Here is a tiny trained network, its code and every weight. The questions are about switching its units off for an input and a class, where a switched-off unit gives its printed mean instead of its output.

import numpy as np


def w(rows, s, z=0):
    codes = np.array(rows[::2]) - 128.0
    scale = np.full(codes.shape[1], s)
    scale[-1] = z or s
    return codes * scale


def norm(h):
    return h / np.sqrt((h * h).mean(-1, keepdims=True) + 1e-5)


def f(y):
    return y / 2 * (1 + np.tanh(0.7978845608 * (y + 0.044715 * y**3)))


def log_softmax(a):
    a = a - a.max(-1, keepdims=True)
    return a - np.log(np.exp(a).sum(-1, keepdims=True))


def net(x, mask):
    res = np.array(x, float).reshape(1, 8) / 4 @ E
    u = 0
    for l in range(4):
        y = f(norm(res) @ A[l][:, :-1].T + A[l][:, -1])
        res = res + np.where(mask[u : u + 3], y, B[l][:, -1]) @ B[l][:, :-1]
        u += 3
    return log_softmax(norm(res)[-1] @ U[:, :-1].T + U[:, -1])


A, B = {}, {}
E = w([
[141,71,170,108,149,96],'x0',
[22,124,165,65,234,200],'x1',
[94,53,129,212,158,95],'x2',
[2,107,150,136,57,163],'x3',
[120,182,220,131,88,132],'x4',
[175,54,115,138,126,117],'x5',
[130,139,133,228,138,82],'x6',
[109,38,137,22,114,6],'x7',
],0.007)
A[0] = w([
[82,90,148,66,122,81,66],'L0N1',
[172,153,58,54,254,136,4],'L0N2',
[212,116,173,182,143,226,109],'L0N3',
],0.0078,0.0023)
B[0] = w([
[120,55,89,117,48,170,204],'L0N1',
[186,124,91,145,138,250,255],'L0N2',
[116,122,190,91,182,33,216],'L0N3',
],0.013,0.0029)
A[1] = w([
[1,116,82,207,194,156,82],'L1N1',
[118,87,133,124,99,89,105],'L1N2',
[227,127,55,212,94,28,3],'L1N3',
],0.0075,0.0019)
B[1] = w([
[55,72,189,250,137,131,196],'L1N1',
[120,144,89,103,161,185,157],'L1N2',
[179,104,104,153,74,92,254],'L1N3',
],0.014,0.0035)
A[2] = w([
[156,173,68,74,254,202,64],'L2N1',
[175,148,150,213,91,106,41],'L2N2',
[228,130,19,220,70,38,4],'L2N3',
],0.0066,0.0026)
B[2] = w([
[160,124,59,188,150,190,203],'L2N1',
[135,97,102,75,144,130,155],'L2N2',
[227,151,117,116,133,6,254],'L2N3',
],0.013,0.0042)
A[3] = w([
[131,253,181,115,72,169,164],'L3N1',
[135,105,95,94,148,122,70],'L3N2',
[79,57,76,35,38,150,2],'L3N3',
],0.0078,0.0016)
B[3] = w([
[52,242,51,93,2,104,226],'L3N1',
[86,80,220,167,138,224,140],'L3N2',
[109,96,171,19,234,69,251],'L3N3',
],0.0093,0.003)
U = w([
[59,57,146,6,140,135,101],'0',
[72,236,126,99,61,118,86],'1',
[28,109,168,216,134,145,178],'2',
[207,130,105,143,102,53,174],'3',
[159,129,87,136,175,212,184],'4',
[127,146,203,126,206,97,2],'5',
],0.017,0.0052)

Each question gives the input, the list of numbers given to net, and the class t.
The units are the neurons (one row each of A and B). Each row of codes is followed by its name. A weight is (code - 128) times the scale printed after its matrix; where a second scale follows, it is the last column's (A, B and U).
mask holds one flag per neuron, layer by layer. A switched-off neuron (its flag False) gives its mean, the last column of its row in B, instead of its output. The means were averaged over made-up inputs and are rounded, as every weight is.
A unit's drop is (log p(t) with every unit on - log p(t) with that unit switched off) / (log p(t) with every unit on - log p(t) with every unit switched off).
The circuit of an input: a set's keep is (log p(t) with only the set's units on - log p(t) with every unit switched off) / (log p(t) with every unit on - log p(t) with every unit switched off). Starting from all 12 units, units are removed one at a time, each time the one whose removal leaves the highest keep (on an exact tie, the one counted first), for as long as the keep stays at least 0.8.
units of the circuit, in order: the units of the circuit, biggest drop first
top k neurons: the k neurons with the biggest drops, biggest first
k most important neurons of layer l: the k neurons of layer l with the biggest drops, biggest first
drop when u is switched off: that unit's drop, to one decimal
input [-2,-1,-8,-2,0,-6,-3,6], class 0: top 2 neurons -> L3N3, L0N1
input [-8,-6,8,5,6,0,-6,-1], class 1: top neuron -> L1N3
input [-5,-1,-3,5,0,-5,7,2], class 2: top 2 neurons -> L1N1, L2N3
input [7,3,-2,4,0,5,-4,-6], class 5: top 2 neurons -> L0N3, L0N1
input [5,1,6,3,-5,-5,1,3], class 2: top 3 neurons -> L1N1, L0N3, L2N2
input [-4,5,2,-4,6,-4,-7,-7], class 1: 2 most important neurons of layer 0 -> L0N3, L0N2
input [-4,1,3,-5,5,5,1,-8], class 5: top 2 neurons -> L0N3, L2N3
input [-3,4,7,-6,6,8,0,1], class 5: 2 most important neurons of layer 0 -> L0N3, L0N1
input [0,0,0,-3,-3,4,-2,2], class 4: top 2 neurons -> L0N2, L1N3
input [-3,2,-6,-2,8,2,2,5], class 1: top 3 neurons -> L3N1, L2N2, L1N3
input [-4,6,-8,-8,5,7,-2,6], class 4: top 2 neurons -> L0N2, L2N1
input [-6,5,1,-4,4,-8,7,-2], class 2: top 2 neurons -> L1N1, L2N3
input [6,0,0,-6,4,-3,-2,-5], class 5: top 2 neurons -> L0N3, L2N3
input [0,-1,3,-7,-2,-6,-3,1], class 4: units of the circuit, in order -> L0N2
input [-5,8,0,5,4,8,-2,-1], class 2: drop when L1N1 is switched off -> 0.7
input [2,7,-2,3,-1,-8,-1,0], class 2: drop when L1N1 is switched off -> 0.4
input [0,4,3,4,-6,-7,0,2], class 2: drop when L1N1 is switched off -> 1.5
